[100 = 0]
[ 96 103 103  94 105 123  91  92  85 100  92 105  74 105  92  71  95  83
 109  60  92  82 101  92  93  92 103 127  77 102  77 109  96  84  93 126
 101 110 106  97  99  82  85 103 104 123 107 107 103  83 101 106  75  97
  94 107  99 106  87  76  88  81 109  49 112  99 107 100  90  87  87  92
 141 121  98  96  91 130  96 101  91 110  45 101 123  96 117  97  91  96
 104 113  83  96 173  91  95 104 109 102 105  90] -> 21
[ 94 103 104  86 104 117  88  99  83 102  91 112  67 104  90  82  99  83
 114  27 100  86  93  87  90 102 104 123  79 100  82 108  97  92  88 110
 106 103 110  90 107  90  85 107 100 134 106 110 102  87 108 113  78 101
  84 107 106 101  90  72  97  84 101  49 104 103 112  97  90  89  95  89
 135 117  93  98  83 130 104 101  92 112  53 101 118 102 108 111  91  96
 103 113  91  97 162  84 101 103 106 103  92  94] -> 18
[103  89 102  71  93  86  98 105 104 107  89 119  81 102 102 106 117 125
 114  54 109  90  52  95  93 111  98  83 102 107  86 100  95 109  99  47
 116  85 112  89 111 119  96 101  93 123  90 102 104  96 104 110 107 102
  85  92 106  97 100  89 111 105  88 102  78  95 100 103  99  96  98 102
  91  90  95 101  82 103 112  95 120  98 124 105  81 115  90 124  91 101
  98 102 132 106  54  90 122  87  94 100  73 108] -> 23
[100 100  98  93 103 121  99  92  90  99 105 101 107  94  93 108 106  82
 102  63 105  97 108 103  99 103  92  80  82  96  85  97  96 107  88  88
 102  92 107 103  88  99  96 113 102 121  98  95  98  94 100 106 107 113
  98 104  98  90  99  95  87  98  96 110 102 100 100 101 103 102  93  94
  94  97  99 102 100  97 106  91 101 103  97 100  71 112 107 101 102  96
  91  89 101  92 127 101 106  94  99  98 112 103] -> 9
[ 96 100  99  87 106 128  96  92  86  98 101 105  94  96  91  98 104  79
 116  35 100  95 105 101  95 101  95  97  78  93  76 101  96 102  91  93
 105  97 108  99  94  96  92 109 103 128 101 102 100  89 106 110 104 110
  92 106  98  92  98  87  95  94  96  88 105  98 104 100  97  97  92  90
 108 110  95 104  94 107 110  93 102 111  82 102  80 109 105 108  99  92
  92  97  98  93 125  94  99  95 102 101 108 100] -> 9
[ 97 101 101  88 105 127  93  93  84  99  97 107  87  99  92  89 103  81
 112  41 101  89 100  97  95 101  97 105  77  98  76 107  97  96  89 103
 105  99 110  95  96  93  87 109 102 131 103 103 101  86 104 109  90 107
  88 108 101  97  91  82  90  87  99  72 102  99 104 102  93  94  93  90
 123 110  96 102  90 116 106  95  99 111  69 101  93 105 109 105  96  93
  96 102  95  94 105  92 100  99 104 101 104  97] -> 14
[ 93 103 102  98 109 131  95  90  75  94  97 107  80 100  94  84  98  68
 127  45  96  93 106  97  97  91  95 117  74  92  75 106 102  96  97 115
 109 108 106  97  96  86  91 103 104 124 107 105 104  87 102 106  91 107
  90 110  96  97  95  80 104  84 103  66 123  93 109 100  90  93  97  85
 118 133  96 108  93 129 109  93 102 113  61 102  96  98 103 108  91  86
  92 110  92  89 154  94  91 101 109 104 118  94] -> 10
[109  88 105  67  96  74  97 100 108 107  95 116  85 101 106 110 115 135
  82  90 113  88  63  99  99 113  97  72 105 109  88  96  95 109 100  52
 108  78 114  92 106 123  96 107  95 117  87  94 102  92 101 106 106 107
  88  92 105  99  96  99 102 108  89 114  75  97  99 109 103 104  99 100
  96  77 100  97  86  93 103 104 118  95 118 106  70 114  91 106  96 104
 100 101 136 106  76 102 128  87  92  98  77 109] -> 30
[ 97 102  93 114 110 138 106  87  84  92 108  93 118  93  96 105  97  63
 127 100  94 109 130 109 106  93  92  96  84  85  89  98 100 107 101 118
 103 109  97 106  89  90 101 103 106 113 105  96  98  93  99 102 109 109
  99 110  90  91 106 112  99  93 100 106 119  95 102  98  99 102  97  87
  94 113 101 113 102  96 107  88 105 106 105  99  70  97 103 103 106  89
  84  94  89  88 118 103  85  99 103 100 130 100] -> 0
[ 93  98 104  84 104 123  97  99  95 101  95 119  89  97  91 104 103  85
 140   0  95 108  76  94  83 102 102 120  92  93  78 106  98  99 105  81
 115  89 106  87 116 103  95  98  95 125 100 110  97  99 120 114 111 103
  83 104 110  91 108  80 115  95  90  90  93 102 107  94  97  90  95  88
  93 106  84 108  78 117 119  96 100 123  81 102  94 117  94 137  94  87
  92 102 107 105  97  76  97  95  99 103  82 103] -> 1
